Below is a small trained network, with its code and all its weights. Each question gives an input and a target symbol and asks what happens when units are switched off, that is, made to give their printed mean instead of their output.

import numpy as np


def w(rows, s, z=0):
    codes = np.array(rows[::2]) - 128.0
    scale = np.full(codes.shape[1], s)
    scale[-1] = z or s
    return codes * scale


def f(y):
    return y / 2 * (1 + np.tanh(0.7978845608 * (y + 0.044715 * y**3)))


def softmax(a):
    e = np.exp(a - a.max(-1, keepdims=True))
    return e / e.sum(-1, keepdims=True)


def log_softmax(a):
    a = a - a.max(-1, keepdims=True)
    return a - np.log(np.exp(a).sum(-1, keepdims=True))


def net(x, mask):
    ids = ['ΔΞΠΣΨΩαβγεζηθλμτ'.index(c) for c in x.split()]
    T = len(ids)
    res = E[ids] + P[:T]
    r = res
    for j in range(2):
        rows = slice(4 * j, 4 * j + 4)
        q, k, v = (r @ M[0][rows].T for M in (Q, K, V))
        z = softmax(np.where(np.tri(T) > 0, q @ k.T / 4**0.5, -1e9)) @ v
        o = O[0][rows]
        res = res + np.where(mask[j], z, o[:, -1]) @ o[:, :-1]
    y = f(res @ A[0][:, :-1].T + A[0][:, -1])
    res = res + np.where(mask[2:6], y, B[0][:, -1]) @ B[0][:, :-1]
    return log_softmax(res[-1] @ U[:, :-1].T + U[:, -1])


Q, K, V, O, A, B = {}, {}, {}, {}, {}, {}
E = w([
[131,61,143],'Δ',
[68,89,156],'Ξ',
[204,165,159],'Π',
[161,206,147],'Σ',
[118,128,194],'Ψ',
[162,131,115],'Ω',
[120,120,182],'α',
[164,81,183],'β',
[167,197,86],'γ',
[90,113,190],'ε',
[41,138,104],'ζ',
[96,100,41],'η',
[108,173,113],'θ',
[52,125,136],'λ',
[164,232,3],'μ',
[120,130,68],'τ',
],0.022)
P = w([
[39,57,251],'0',
[152,165,147],'1',
[162,154,150],'2',
[162,156,142],'3',
[162,141,202],'4',
[159,151,188],'5',
[153,129,218],'6',
[141,129,206],'7',
[143,123,220],'8',
[100,76,185],'9',
[140,121,250],'10',
[119,98,239],'11',
[118,88,225],'12',
],0.0027)
Q[0] = w([
[194,85,108],'head 0',
[63,164,139],'head 0',
[144,119,89],'head 0',
[7,193,123],'head 0',
[132,149,100],'head 1',
[148,81,135],'head 1',
[176,172,79],'head 1',
[93,39,149],'head 1',
],0.014)
K[0] = w([
[198,9,103],'head 0',
[62,233,161],'head 0',
[155,15,124],'head 0',
[28,244,189],'head 0',
[90,171,168],'head 1',
[216,57,130],'head 1',
[121,197,197],'head 1',
[176,17,121],'head 1',
],0.011)
V[0] = w([
[75,65,171],'head 0',
[99,169,142],'head 0',
[81,157,134],'head 0',
[88,1,79],'head 0',
[219,54,106],'head 1',
[124,94,124],'head 1',
[138,186,195],'head 1',
[153,35,60],'head 1',
],0.0099)
O[0] = w([
[201,139,62,219],'head 0',
[151,182,116,156],'head 0',
[153,180,85,192],'head 0',
[112,37,5,253],'head 0',
[153,177,197,91],'head 1',
[121,105,152,165],'head 1',
[195,170,23,2],'head 1',
[78,101,255,238],'head 1',
],0.009,0.0036)
A[0] = w([
[254,110,185,88],'neuron 0',
[5,219,73,143],'neuron 1',
[85,202,159,254],'neuron 2',
[84,181,209,188],'neuron 3',
],0.0094,0.0068)
B[0] = w([
[11,91,72,137],'neuron 0',
[113,176,253,221],'neuron 1',
[244,92,106,228],'neuron 2',
[73,144,66,254],'neuron 3',
],0.015,0.0078)
U = w([
[212,66,91,177],'Δ',
[146,106,58,186],'Ξ',
[187,91,152,25],'Π',
[64,253,112,34],'Σ',
[145,176,93,142],'Ψ',
[160,112,186,186],'Ω',
[201,135,112,114],'α',
[231,20,194,79],'β',
[140,127,178,30],'γ',
[160,130,122,202],'ε',
[122,138,136,104],'ζ',
[25,130,124,157],'η',
[72,183,155,227],'θ',
[147,127,137,58],'λ',
[38,202,207,10],'μ',
[175,134,190,253],'τ',
],0.011,0.0053)

Each question gives the input, a string of symbols that net reads in full, and the target symbol t.
The units are the heads (4 rows each of Q, K, V and O) and the neurons (one row each of A and B). Each row of codes is followed by its name. A weight is (code - 128) times the scale printed after its matrix; where a second scale follows, it is the last column's (O, A, B and U).
mask holds one flag per unit, heads first, then neurons. A switched-off unit (its flag False) gives its mean, the last column of its rows in O or B, instead of its output. The means were averaged over made-up inputs and are rounded, as every weight is.
A unit's drop is (log p(t) with every unit on - log p(t) with that unit switched off) / (log p(t) with every unit on - log p(t) with every unit switched off).
The circuit of an input: a set's keep is (log p(t) with only the set's units on - log p(t) with every unit switched off) / (log p(t) with every unit on - log p(t) with every unit switched off). Starting from all 6 units, units are removed one at a time, each time the one whose removal leaves the highest keep (on an exact tie, the one counted first), for as long as the keep stays at least 0.8.
circuit, biggest first: the units of the circuit, biggest drop first
top k neurons: the k neurons with the biggest drops, biggest first
heads that matter: for each layer, one digit per head in row order, 1 if its drop is at least 0.15 and else 0, layers parted by /
drop when u is switched off: that unit's drop, to one decimal
input η Ω η τ η η Δ η τ η Ξ, target η: circuit, biggest first : [neuron 3; head 1]
input ε θ η λ τ Ξ η θ η τ Σ, target α: circuit, biggest first : [head 1; neuron 2; head 0]
input η η η η, target η: heads that matter : 11
input Ω η Σ η η Ξ η γ Ξ Δ Ξ θ, target τ: heads that matter : 11
input Ω η η η Ξ, target η: circuit, biggest first : [head 1; neuron 3]
input ε α Π θ, target τ: top 3 neurons : [neuron 1; neuron 3; neuron 2]
input α Ξ λ ε θ η η θ α η Σ θ ζ, target μ: heads that matter : 00
input θ ε η η Σ Δ ε η θ τ Ξ μ, target Σ: heads that matter : 01
input θ Ω η Σ, target α: circuit, biggest first : [neuron 2; head 1; head 0]
input η η Ψ α ε, target η: top 2 neurons : [neuron 3; neuron 0]
input ζ θ Ξ λ μ, target Σ: top 2 neurons : [neuron 1; neuron 2]
input η θ η, target η: circuit, biggest first : [neuron 2]
input η θ θ η η η θ Ξ Δ Ω, target Δ: top 3 neurons : [neuron 1; neuron 3; neuron 0]
input μ Δ η η η η Ω η η η η ε, target η: top 2 neurons : [neuron 3; neuron 1]
input θ η Π, target Ξ: top neuron : [neuron 1]
input θ Π η Ξ ζ η Δ η η η η Ξ α, target η: drop when head 1 is switched off : 0.8
input η η μ η Ξ θ Ψ, target η: drop when neuron 3 is switched off : 4.9
input ζ Δ β, target η: drop when neuron 0 is switched off : 0.9
